Each row is followed by its class.
[ 112  241 -246   91  -60  521  318  110  333  109 -125 -168 -111 -116
 -193  262 -273  171  144    1  153  373  186  -84  466 -169 -455 -164
  102  143   -9   25 -628  -20  285  158] | rano
[ -80  -92   24 -220 -109  -98  441   25  -49  137 -181  -29  248 -280
   42 -196 -170  -74   26   35   16 -135   91    1   79    3  -78  -80
  -45  -81  -99  -95   37   62  -38  172] | mag
[-140  -65    5 -121  -77  -88  239    3  -35   91 -183   11  155 -119
  -70 -108 -200 -107   34   -4  -32 -108   77   61   64   37  -24  -89
   16  -61 -154 -113    2   47   61  229] | rano
[ -75  -45   68 -113  -88  -25  227  -19  172  -34 -267  -13  156 -233
   69  -13 -217 -157   30 -124   27  -50  132  -40  109 -116  -95 -177
   32  -66  -84 -117  -74   27   56  215] | Reve
[ 189  -91  -90   59 -263  108  377  173  368 -375 -545  109 -357 -165
   65  111   -1  186  -83 -252  506 -135  145   17  328   67 -193  -46
   31 -124  -96  -32 -211 -133  278  259] | mag
[ 224  433 -109  107  -30  -11  -55   -4  330  -59 -174 -207 -273 -121
  194  141  214    5   -4 -190  200  113   11 -125  350  245 -142   10
  102  -99   -1   33 -192  -73  136 -366] | zego
[ 202 -128 -406   -1   -3  138   52  339  -98   20 -241  127   32  123
 -101 -300  221   24 -171  288  440 -302    1 -287  -72  266 -310  133
 -167  219   29  288  -69 -352 -199 -158] | zudap
[ 156 -276  -74  146  122  517  193   90   21   63 -116  475  -89  249
  -15  168  347  677 -168   73  452  -37   52  -56 -114  -97 -657  178
   -4  524  137  244 -188 -112   41  -36] | Reve
[ 152  -36  -36  228  -63 -390 -223  213   28   27   70 -126 -120  -78
   41  -16  281 -418 -115  102   79  102  -40 -225 -297  426  120  104
 -143  -19   -6   99 -169   52 -117 -159] | Zaf
[ 107   75 -402  108  -18  426 -196  380  171   69  -27  331  -26 -258
   -7    8  -52 -117 -128   62   76   49  137 -101  140  226 -167  221
 -154  -41 -169  160 -234 -307 -220 -127] | Radog
[ -83   19    3 -103  -97  -38  255   43   -1   87 -187    3  123 -286
  -36  -86 -113   10   23  -14   85 -138   22    6  153  -19  -77  -51
  -26  -27 -190 -136  -65  143  -27  115] | zudap
[  75 -223  -68  225  -89 -103 -139  210  293  134   10  -73 -147  -19
   58  -82  232 -282   33  129    1  163  -39 -176 -134  358   57  130
  -26  -87  -54  -69 -268   47  -26  -83] | Zaf
[ 170  161 -470  140  122  130 -759   78 -147 -285  384   69 -106  196
  162  120  134 -157  -15  199 -178  -55 -240 -228 -318   37   85   72
 -127    8   52   54 -128   24 -205  -96] | lim
[ 222  -72 -275  189  -25  150  289   58  158 -534 -616   25 -262  -39
 -225  -46  -53   73 -221  109  201  112  182 -109 -171 -163 -482 -375
   79  238  -15  -14 -106 -270  379  187] | rano
[ -24  -47   37 -146  -74  -43  272   -1 -128  131 -223   36  158 -137
  -32  -99 -196 -141   -2   17  -23 -127   70    7   87   78  -76 -156
 -112  -42  -82  -32  -21  -31  -34   98] | zego
[ 222 -251  -77 -179 -119  -30  455  311 -218  190 -481  462   53  -22
   46 -344  219  377  -33  266  430 -113  167  130  110  367 -211  150
  119  260   -5  185  251 -258   48 -123] | zego
[ 114  401  423   10   15 -148   44  235  -55  -23 -110   -7   53 -104
  105   -1 -296  104 -232   83   56 -115  248  -46 -256   -7  102  -42
 -141  247  -38   54  246 -199  239  363] | lim
[  97 -105 -160  254 -122  -58 -164   56  209   88  -22 -124 -202  -84
   36   86  261 -336  -39  -10    4  204   44 -185 -157  391  107   81
 -307 -107  -69   59 -207    5  -58 -293] | zego
[ 196  -47  -84  133 -118 -134 -133   37   20   81  142  -80 -173   11
   43   60  176 -277  -79  103  -52  192 -141 -169 -175  343    2   74
 -187  -78   52   32 -222   15  -38   -9] | mag
[ 127   -3   38  109  -83 -126   14  247   68  181   38 -142 -145  124
   41  -10  301  -99 -110   49  153  145  -57 -199 -185  344   -1  138
 -175   28    8    0 -185   86  -32 -128] | mag
[  26 -133 -330  175 -104  337   37   30 -254  214  477  -99  -75  604
 -370 -157   94  273 -172  106   71  192 -280  -71 -319  -75 -141  168
  -31 -139  388  212  235  -84  342   69] | Zapi
[ 538  -54 -117  -20  170 -265  382 -101  303 -304 -436  -67 -346  275
  331 -231  482  119 -176  141   99 -199  -44 -191 -252  186  -42  -91
  -74  134   81 -175  275 -342  -30 -526] | zego
[ 182  253 -201  -97   96  116  417  298 -229  358  147 -280  251 -130
   31  -42 -221  -64   15  276  293   87    8 -309  139  377  -96  195
   84  -20  162  205 -365 -115  -78  -22] | mag
[ -89  133  258  416  236   35 -430   16  155   -2  138 -117   71  131
  -17  118  261   27  -35   19  -70    0   63  -53 -374 -190  -54 -251
  126  285 -130 -171  211  -53  -34 -102] | rano
[  34 -442 -328 -118 -135    3  418  149  116  138 -235  429   15  211
   24 -155  -36  491  -91  -13  419 -434 -123  -93  267 -657  -14   15
  376  115   89  -61  315   21    6  317] | Zapi
[ 279  -19 -190   45  -49 -147  -16   -1  160 -225 -124  -55 -188   54
   90   59  137 -306  -77  -10    3  151  -82  -69  -62  260   19   61
  -45  -56   59   -1 -130  -48   96 -123] | Radog
[-106   15  -13  -92 -150  -70  324   48   40  119 -229   -8  147 -214
  -14 -140  -82  -72   25  -13   61  -92   32  -38  115   15  -75  -85
   65    5 -224 -183  -86  142  -20  178] | zudap
[ 211  -87 -155   55  -97 -123   16   87  164 -144 -246  -78  -84  -28
   65   41  124 -452 -183   10  -92   70  -32 -102 -130  171  -13  -19
 -315  -44   56  -51  -96  -52    9  -66] | lim
[ -61  120  116 -146  104  287   71  325 -235  100 -151  -60  119  183
 -158   17 -191  131   81  159  129   32  232   82   52   79 -304 -300
  -65  243   84    9 -195 -315   72  205] | Reve
[ 198 -121 -122    0    9  216  399  413  208 -135 -412   13  -76 -103
   92 -138  129  241  -35  182  508 -125   77 -137  326  113 -322  116
  117   23    8   72 -244 -229  225  134] | mesu
[ 303   17 -130  111  -55 -121 -166   71  161   79  122 -129 -159  126
   77  -36  258 -174  -53  161   46  146 -127 -228 -253  335  -83  176
 -123   65  105   95 -143   19   17 -218] | mag
[  88 -343  -50 -105  -43  189  298 -228  399  141 -294  584  107  148
  234 -207  291  197   -7 -188  -76 -304   41  293  -17  -70 -142  208
  -97   99  -61  -26  581  -84 -104 -414] | Reve
[ -50   58 -178  130  -35  330 -208  165 -209  272  302 -130  -82   36
 -104   72  -68  386  128  208  298  158 -134 -270   46  -13 -108  182
    5  176  154  169 -239  148   26  -54] | mag
[ 203  442   95   -6  -49   85 -103  121  375 -367 -261  -65  -33 -145
  187  436  -73  -80 -192 -163  253   20  -89  -17  166  -35 -315   78
   24   87    1 -222 -218   84  458  227] | zudap
[ -31 -446   34  -61  -38 -268  299  316   -1   93 -248   41  171  326
  179  -87  158 -222 -129  216 -192 -352  -92 -202 -300 -418  316    6
  -19  385  215 -145 -242  307 -342  530] | mesu
[  48  -34   54 -140  -78 -120  227  -65    3   82 -195   26  159 -246
   36  -97 -103 -143   29   64  -16  -81  -35    7   97  117 -111  -81
   -7  -46 -117 -155  -52   57   -4  116] | zudap
[ 289  -98 -236   87  -84   29   10  -73  160  -23   25   29 -184   42
   49   77  247 -123 -105  -10  -19  270 -139  -86  -62  239  -43  215
 -150  -88   65   19 -128   35   29 -262] | lim
[-335  445  185  351 -182   17 -170  358  170 -233    0 -164  -86  -35
  168   -8   33  195  -66 -180  273 -242  135 -239  -95 -311  105  -72
  244  130 -259  -34  -11  180  264  604] | mesu
[ -37  -83  -40 -215  -84  -17  350  -78  -54   51 -228  -13  147 -296
  -36  -53 -227  -80   21   -6    5  -16  107   15  124   43  -96 -137
  -47  -84  -92 -108  -90  -26  -56  114] | mag
[ 141  -94  -57  185  -61 -179 -165   40  170 -103 -157 -225 -163   31
  -25   59  234 -275  -63  121  -45  114  -78  -72 -177  274   35  -45
  -84  -18   48  -95 -190  -29  165   40] | Zaf
[ -54 -179 -152 -135  -84  -28  193   -8   93 -115 -304   41  159 -276
  -41 -118 -169 -229   -1   18  -29  -95   93   27  103   14  -90 -125
   43 -132 -105 -136  -79 -103  -25  160] | Zaf
[ 293   19  -47   27  -75 -153  -63  102   58  117  -26  -54  -90   76
   45   31  123 -231  -23   31   14  210  -79  -71  -54  349  120   81
 -119  -72   29  -26  -79   45   16 -224] | lim
[  21  232 -152   93  -29  220  -95  127  -80   25 -119  -63 -270   98
 -191   57  -38  128  -69   89  259  242  143 -255 -105  321 -199   25
 -176  205  -89  201 -323  -96  176 -123] | Zapi
[  82 -320  191   42   78 -118  100  161  182 -374   46   47  220 -158
  545 -524   77  116  191  472 -202 -447  -70  -81  -70 -520  284   83
  138  -22  186   75  427   69   72  439] | Zaf
[ 554  340   13 -191  125 -363 -140 -745   41 -283 -120   -1 -182  491
   87  293  243  132 -201 -171 -137  133 -286  298  -58   -3 -159 -319
  146   34  361 -151  648 -330  557 -318] | Zaf
[ -83   73   89  352   23  314    1  -57 -254  103  -66 -317 -226  626
 -496   20  198  629  -93  246  -83  208 -165  189 -394  -85 -140 -231
   18  268  115 -109  172   67  808  377] | rano
[ 165 -124 -132  177  -46 -136  -24   14  175  -20   19 -201 -120  -34
   -1   89  158 -288  -86   28   58  231  -82 -172 -182  250  -90  104
  -55  -28   84    9 -245   79  144  -81] | Radog
[ 370 -344   37 -117  -92 -501   64 -105   52 -124  -80  153  221   87
  -80 -476  187  -62 -385  201  -52 -254 -305  125 -523  -98 -180  276
  283  -65  334   12  749  -67  347  135] | Zapi
[ 344  131 -169   60  -96  -26  -84  361  306 -513 -174 -196 -189  -13
  166 -169 -112 -122   -6  199  203 -348   -2 -130 -168  116   19  105
 -225  -51   99   34   35 -168  288  125] | Zaf
[  30    1  152 -140  -97 -120  376   38  141   72 -335   25  183 -225
   37 -108 -198 -118  -29  -33   26 -114  129  -23  196  -78  -90 -154
   28   -3 -125 -117  -17  -21   28  250] | rano
[ 136   75 -236  495   48  141 -292  504  206 -716  -91 -231 -229 -143
   26 -120  491   -8 -376  425  205 -117 -238 -396 -480 -172 -301  307
  -45  348   -9    4 -234   31  109  226] | zudap
[ -20  121 -193   78   54  -41   97 -213 -111  151   10 -321  149  -51
 -101  123  158  -36  -44  125  181  -57 -394 -120  219  122 -427  127
  262  111   51  -84 -183   90  190   55] | rano
[ 223 -159   -9   96 -128 -155   88   61  209 -156 -144  -99  -58   95
  -38   11  127 -356 -124   57   -1  178 -119  -63  -72  135  -55   51
  -10  -70   64  -41 -138    5  232  195] | rano
[-100  -47   50 -204 -108 -111  289  -16   39   15 -237  -28  183 -243
   25 -152 -117  -86    5   11  -19 -125   77   47   65  -14  -91 -102
   14  -28 -175 -185   58   10   13  205] | mag
[-123   91 -313  183  -19  164  146  447 -111 -101 -339 -310 -202   24
 -224  -57   58  -80 -243  270  157  -80    2 -377   15   -5 -512 -229
  -97  280   27  -14 -669 -179    8  468] | rano
[ 455  -68 -111  213    5 -104 -110  108 -137 -116  336   97 -225  293
  149  -39   42  104 -115  244  -32  -31  -60 -159 -751   31   85  157
 -295  252  387  228  205   47   31 -112] | lim
[ 201 -135 -213  124 -102  -50   73   73  164   88  -28 -201 -107   51
    8  -34  198 -224   31  126   95  229  -19 -174 -141  369  -85  114
 -124   35   68   73 -248   35  135 -152] | Radog
[ 256   20 -111  115 -117 -247  -66   68   89   18  -53 -170 -154   47
  -65  124  116 -307  -68   23   42  234 -108  -59 -125  360   46   73
  -78  -90   76  -22 -176  113  198  -73] | rano
[ 235   47 -222   68 -142  -29  -81   11   97  152    8  -83  -32  102
   22  178  126 -346  -53  -47  -12  179 -110  -98    0  280  -44    5
 -187  -56   60  -23 -190   23   26 -116] | lim
[  70   26  -87 -120 -121  -81  335   -9  150   39 -257  -44  109 -246
   67  -22 -154 -171   37  -71   23  -79   73  -27  120    8  -14 -123
  -86 -130 -139 -138  -41  103   95   62] | mesu
[  20  361 -244  -24 -244  250  106  163  251   61 -154 -136  -15 -119
  141  109  -19   19   19 -263  307  144   18 -224  322    4 -185   89
  106  -21   72  -83 -247   97   50 -179] | mesu
[ 215  -90 -134  100  -51   24  238   66  110  196    0  -33 -142   96
   69  -83  157 -127   59  111    8  162   21 -137  -43  389  -23   58
  -60  -57   19   76 -272  -70  -11 -103] | mesu
[ -91  114 -221  223  121 -176 -143  211   82 -330 -231 -347 -295 -205
  -80  194  -37 -147 -108   27  217  -10   42 -222  135  -65 -145 -110
  271  106  143   78 -544  -44   78  176] | Zaf
[ 494 -469  105 -332  -72   59  736  261  581 -418 -899  709 -119  326
  417 -415  -62  102  -34   95   55 -302  504  124 -147 -103  -10 -143
 -144  278  -27   56  279 -345  108  145] | mag
[ -58 -103   14 -131  -93  -98  284  -50  146   48 -261   27  209 -222
   25  -90 -115 -160  -39  -85   40 -111   53  -26  190  -82 -116  -67
   13 -109 -113  -96   24   39   46  160] | rano
[   9  406    2  425  107  117   65  445  -72  503  423 -585 -217  380
 -176 -183  483  336 -133  457 -180  229 -297 -315 -427 -112 -186  -45
 -244  344   13 -135 -119  274  204   22] | Reve
[ 222 -153  -82  129 -109 -119  -27   70  136   14 -169  -36 -124   26
   84   -3  213 -336  -50  124 -126  125  -62  -43 -149  353   55   57
 -167  -71   60    4 -146   26  101  -57] | zego
[ 130 -102 -688   90  -83  -99 -380  -55  -12 -766 -304   10  -26 -292
 -101  209 -158 -298 -154  166   18 -165  -95   -1 -399 -254  106    8
 -222   16   50   84  121  242  406  189] | zudap
[ -46 -123   40 -211 -101  -53  444   60  -20   64 -308   21  221 -227
    2 -139 -173  -87    5    7   70 -118   49   28  156  -31 -131  -92
    9  -35  -71 -127  -11   -5    0  216] | Reve
[ 200  -65  -15  161  -17 -177 -173   57   67   18  197 -111  -89   35
   55    6  164 -247  -35  128  -31  177  -63 -144 -283  347   50  184
  -90  -62  105   85 -153   32   20  -71] | rano
[ 156  136   33   -3 -173  -86  539  364   -3  -48 -276  129   26 -155
  211 -202    2  138  -95  110  469   -7  126 -176  148   14 -295   27
  216  218   21  193   60  -53  233  248] | mag
[ -56  -11   33  -68  -93  -91  218  -17   23   73 -128    5  158 -236
   -3  -81  -71  -98   44  -35   29    6   68   41  144   52  -69  -74
   42  -94 -158  -97   40   37   37   87] | rano
[ -75 -129  175 -142  -65 -134  324  -34   51  131 -115  -57  197 -171
  -10 -145 -101 -105   29   45    9    3   51   59   48   76  -46  -16
   37  -57  -81 -141   44    9   90  168] | zudap
